Below are the code and all the weights of a small trained network. Each question names an input and a class and asks about switching units off, where a switched-off unit gives its printed mean instead of its output.

import numpy as np


def w(rows, s, z=0):
    codes = np.array(rows[::2]) - 128.0
    scale = np.full(codes.shape[1], s)
    scale[-1] = z or s
    return codes * scale


def f(y):
    return y / 2 * (1 + np.tanh(0.7978845608 * (y + 0.044715 * y**3)))


def log_softmax(a):
    a = a - a.max(-1, keepdims=True)
    return a - np.log(np.exp(a).sum(-1, keepdims=True))


def net(x, mask):
    res = np.array(x, float).reshape(1, 6) / 4 @ E
    y = f(res @ A[0][:, :-1].T + A[0][:, -1])
    res = res + np.where(mask, y, B[0][:, -1]) @ B[0][:, :-1]
    return log_softmax(res[-1] @ U[:, :-1].T + U[:, -1])


A, B = {}, {}
E = w([
[209,112,66,133],'x0',
[113,176,151,8],'x1',
[2,77,17,104],'x2',
[169,76,188,221],'x3',
[143,24,187,140],'x4',
[220,74,162,28],'x5',
],0.0062)
A[0] = w([
[149,83,130,73,49],'n1',
[115,135,165,124,177],'n2',
[159,162,137,79,244],'n3',
[123,171,96,163,71],'n4',
[156,144,114,115,35],'n5',
[145,133,124,187,59],'n6',
[182,119,145,138,7],'n7',
[71,138,131,97,67],'n8',
[132,4,119,137,178],'n9',
[163,126,186,127,142],'n10',
[144,128,113,71,135],'n11',
[163,136,141,138,12],'n12',
[65,166,120,118,145],'n13',
[142,63,146,172,92],'n14',
[195,86,145,151,50],'n15',
[121,141,166,143,25],'n16',
[127,85,163,99,181],'n17',
[139,99,168,91,101],'n18',
[122,129,129,87,75],'n19',
[118,74,118,135,244],'n20',
[123,177,104,168,131],'n21',
[149,120,111,40,151],'n22',
[94,143,121,146,184],'n23',
[78,164,95,139,117],'n24',
[153,159,114,130,77],'n25',
[69,131,94,146,108],'n26',
[129,90,169,106,226],'n27',
[108,169,95,135,73],'n28',
[148,106,108,48,117],'n29',
[158,174,106,127,57],'n30',
[186,114,167,141,123],'n31',
[115,142,110,119,80],'n32',
[129,160,102,126,3],'n33',
[112,97,95,173,49],'n34',
],0.018,0.0061)
B[0] = w([
[130,50,154,183,167],'n1',
[128,170,144,166,173],'n2',
[80,75,134,154,250],'n3',
[175,64,166,91,163],'n4',
[137,57,37,161,125],'n5',
[158,150,65,62,179],'n6',
[45,139,184,150,168],'n7',
[61,143,159,50,169],'n8',
[145,127,67,245,255],'n9',
[149,166,185,160,233],'n10',
[90,105,103,144,184],'n11',
[76,134,154,81,140],'n12',
[125,168,206,125,207],'n13',
[84,152,51,214,211],'n14',
[72,171,187,188,219],'n15',
[144,167,53,205,131],'n16',
[163,82,184,209,197],'n17',
[196,101,175,158,176],'n18',
[69,55,91,88,144],'n19',
[169,137,140,237,216],'n20',
[153,109,172,81,190],'n21',
[41,47,52,164,227],'n22',
[149,120,167,145,185],'n23',
[145,119,211,110,195],'n24',
[162,76,94,103,138],'n25',
[173,128,206,135,195],'n26',
[162,105,167,202,222],'n27',
[111,103,191,70,159],'n28',
[73,46,84,175,206],'n29',
[168,49,85,124,148],'n30',
[116,174,190,100,241],'n31',
[60,102,123,124,131],'n32',
[126,27,203,96,122],'n33',
[91,84,111,89,163],'n34',
],0.011,0.008)
U = w([
[148,104,11,184,220],'0',
[206,88,92,84,14],'1',
[41,115,86,69,123],'2',
[166,172,164,163,214],'3',
[157,92,187,132,201],'4',
[95,142,127,94,48],'5',
[137,106,104,118,1],'6',
[130,113,71,127,14],'7',
],0.012,0.0075)

Each question gives the input, the list of numbers given to net, and the class t.
The units are the neurons (one row each of A and B). Each row of codes is followed by its name. A weight is (code - 128) times the scale printed after its matrix; where a second scale follows, it is the last column's (A, B and U).
mask holds one flag per neuron, in row order. A switched-off neuron (its flag False) gives its mean, the last column of its row in B, instead of its output. The means were averaged over made-up inputs and are rounded, as every weight is.
A unit's drop is (log p(t) with every unit on - log p(t) with that unit switched off) / (log p(t) with every unit on - log p(t) with every unit switched off).
The circuit of an input: a set's keep is (log p(t) with only the set's units on - log p(t) with every unit switched off) / (log p(t) with every unit on - log p(t) with every unit switched off). Starting from the 12 units with the biggest drops (on a tie, the unit counted first), units are removed one at a time, each time the one whose removal leaves the highest keep (on an exact tie, the one counted first), for as long as the keep stays at least 0.8.
units of the circuit, in order: the units of the circuit, biggest drop first
top k neurons: the k neurons with the biggest drops, biggest first
drop when u is switched off: that unit's drop, to one decimal
input [-6,-5,5,-3,4,3], class 0: units of the circuit, in order -> n9
input [8,7,6,7,-5,-1], class 2: units of the circuit, in order -> n9; n27; n17
input [3,1,5,-3,-5,7], class 2: units of the circuit, in order -> n9; n19
input [6,-6,0,5,-1,5], class 3: units of the circuit, in order -> n15; n22
input [1,-1,-3,8,-8,-7], class 4: top 2 neurons -> n4; n21
input [3,8,-4,1,-7,-1], class 2: top 2 neurons -> n9; n20
input [5,7,8,0,0,-5], class 4: top 3 neurons -> n26; n24; n13
input [4,-3,2,6,0,6], class 0: top 3 neurons -> n9; n14; n13
input [4,5,0,0,6,7], class 0: top 3 neurons -> n22; n9; n29
input [2,-8,-1,-4,-1,-4], class 4: drop when n17 is switched off -> -0.1
input [-3,0,-2,8,4,-6], class 0: drop when n24 is switched off -> 0.1
input [-7,5,3,3,-6,-5], class 4: drop when n24 is switched off -> 0.1
